Below are the code and all the weights of a small trained network. Each question names an input and a class and asks about switching units off, where a switched-off unit gives its printed mean instead of its output.

import numpy as np


def w(rows, s, z=0):
    codes = np.array(rows[::2]) - 128.0
    scale = np.full(codes.shape[1], s)
    scale[-1] = z or s
    return codes * scale


def norm(h):
    return h / np.sqrt((h * h).mean(-1, keepdims=True) + 1e-5)


def f(y):
    return np.maximum(y, 0)


def log_softmax(a):
    a = a - a.max(-1, keepdims=True)
    return a - np.log(np.exp(a).sum(-1, keepdims=True))


def net(x, mask):
    res = np.array(x, float).reshape(1, 6) / 4 @ E
    u = 0
    for l in range(4):
        y = f(norm(res) @ A[l][:, :-1].T + A[l][:, -1])
        res = res + np.where(mask[u : u + 3], y, B[l][:, -1]) @ B[l][:, :-1]
        u += 3
    return log_softmax(norm(res)[-1] @ U[:, :-1].T + U[:, -1])


A, B = {}, {}
E = w([
[63,190,143,191,205,138,163,11,105,190],'x0',
[123,19,160,84,218,89,132,126,106,151],'x1',
[127,123,127,134,125,129,132,130,125,129],'x2',
[129,130,123,128,133,127,136,133,123,124],'x3',
[130,126,120,135,130,124,140,135,121,124],'x4',
[168,90,105,113,127,216,212,93,232,78],'x5',
],0.012)
A[0] = w([
[150,94,139,112,104,74,60,254,91,135,36],'0.n0',
[105,184,74,150,71,126,86,113,129,104,134],'0.n1',
[130,145,122,115,83,125,69,208,90,102,5],'0.n2',
],0.0095,0.0033)
B[0] = w([
[154,108,106,42,191,199,133,160,189,237,254],'0.n0',
[84,84,213,147,219,109,141,255,220,107,212],'0.n1',
[137,187,129,127,37,110,174,197,214,203,204],'0.n2',
],0.0093,0.0079)
A[1] = w([
[70,146,128,215,194,104,164,3,204,121,21],'1.n0',
[121,77,152,122,169,240,225,54,204,21,4],'1.n1',
[206,47,85,54,91,86,62,225,179,38,131],'1.n2',
],0.0052,0.0035)
B[1] = w([
[161,146,76,86,145,115,105,206,137,151,222],'1.n0',
[199,123,123,36,123,172,106,167,195,191,240],'1.n1',
[189,100,131,126,170,152,138,10,154,50,253],'1.n2',
],0.013,0.0061)
A[2] = w([
[174,251,28,126,38,157,70,64,119,93,112],'2.n0',
[42,255,104,208,148,129,89,208,105,100,8],'2.n1',
[135,172,125,44,47,167,82,202,161,66,152],'2.n2',
],0.0079,0.0017)
B[2] = w([
[56,143,137,251,51,94,148,153,150,120,149],'2.n0',
[156,105,205,135,120,145,96,138,118,122,201],'2.n1',
[102,151,89,155,129,79,155,95,78,98,254],'2.n2',
],0.018,0.0073)
A[3] = w([
[141,213,129,156,79,136,212,139,206,138,5],'3.n0',
[178,100,93,121,77,157,193,47,168,2,104],'3.n1',
[106,113,133,48,146,74,111,149,46,174,28],'3.n2',
],0.0092,0.0022)
B[3] = w([
[54,168,38,135,35,71,112,173,167,167,238],'3.n0',
[84,110,247,221,136,92,111,86,23,66,255],'3.n1',
[107,147,42,150,66,186,144,55,59,41,189],'3.n2',
],0.011,0.0084)
U = w([
[116,194,101,141,71,94,146,216,222,176,173],'0',
[178,68,74,25,187,180,144,121,145,201,252],'1',
[121,149,251,181,143,146,89,160,116,154,110],'2',
[76,133,109,162,141,142,115,55,44,117,2],'3',
[92,111,158,224,71,93,159,97,128,66,129],'4',
[200,61,211,107,185,132,143,85,139,82,65],'5',
],0.026,0.0025)

Each question gives the input, the list of numbers given to net, and the class t.
The units are the neurons (one row each of A and B). Each row of codes is followed by its name. A weight is (code - 128) times the scale printed after its matrix; where a second scale follows, it is the last column's (A, B and U).
mask holds one flag per neuron, layer by layer. A switched-off neuron (its flag False) gives its mean, the last column of its row in B, instead of its output. The means were averaged over made-up inputs and are rounded, as every weight is.
A unit's drop is (log p(t) with every unit on - log p(t) with that unit switched off) / (log p(t) with every unit on - log p(t) with every unit switched off).
The circuit of an input: a set's keep is (log p(t) with only the set's units on - log p(t) with every unit switched off) / (log p(t) with every unit on - log p(t) with every unit switched off). Starting from all 12 units, units are removed one at a time, each time the one whose removal leaves the highest keep (on an exact tie, the one counted first), for as long as the keep stays at least 0.8.
circuit, biggest first: the units of the circuit, biggest drop first
k most important neurons: the k neurons with the biggest drops, biggest first
k most important neurons of layer l: the k neurons of layer l with the biggest drops, biggest first
drop of u: that unit's drop, to one decimal
input [-2,-7,4,6,-5,6], class 4: circuit, biggest first	[3.n1]
input [5,8,1,6,1,1], class 1: 2 most important neurons	[3.n1 2.n2]
input [1,8,-2,-8,8,-6], class 3: 4 most important neurons	[3.n2 1.n1 0.n1 1.n0]
input [-3,-2,-2,-6,-1,1], class 4: 2 most important neurons	[3.n1 1.n2]
input [1,7,3,4,2,-6], class 3: 2 most important neurons of layer 0	[0.n1 0.n2]
input [0,-3,6,2,4,1], class 4: 3 most important neurons	[0.n0 0.n2 1.n0]
input [0,-6,-5,2,3,4], class 4: 3 most important neurons	[3.n1 0.n0 2.n2]
input [4,0,0,-5,-3,8], class 0: 2 most important neurons of layer 0	[0.n0 0.n1]
input [8,7,8,-4,-8,1], class 1: 3 most important neurons	[3.n1 2.n2 1.n0]
input [1,-4,-5,8,1,-6], class 2: 2 most important neurons of layer 1	[1.n1 1.n0]
input [-7,-4,8,8,-8,1], class 4: 2 most important neurons	[1.n2 3.n1]
input [2,-7,-3,6,-7,-2], class 2: 2 most important neurons	[2.n1 0.n1]
input [0,7,0,-5,3,-3], class 1: 3 most important neurons	[3.n1 2.n2 0.n0]
input [-7,2,-2,-7,-7,3], class 5: circuit, biggest first	[1.n2]
input [3,3,1,5,-6,-7], class 3: drop of 3.n2	0.8
input [-2,3,5,6,-8,-2], class 1: drop of 0.n0	2.0
input [-6,-5,5,-4,-5,1], class 4: drop of 2.n2	0.8
input [-6,2,-7,7,-2,-5], class 1: drop of 0.n0	2.6
input [3,-1,-4,-1,-1,3], class 0: 2 most important neurons of layer 0	[0.n0 0.n1]
input [5,-3,-3,-8,-2,-2], class 2: most important neuron	[2.n1]
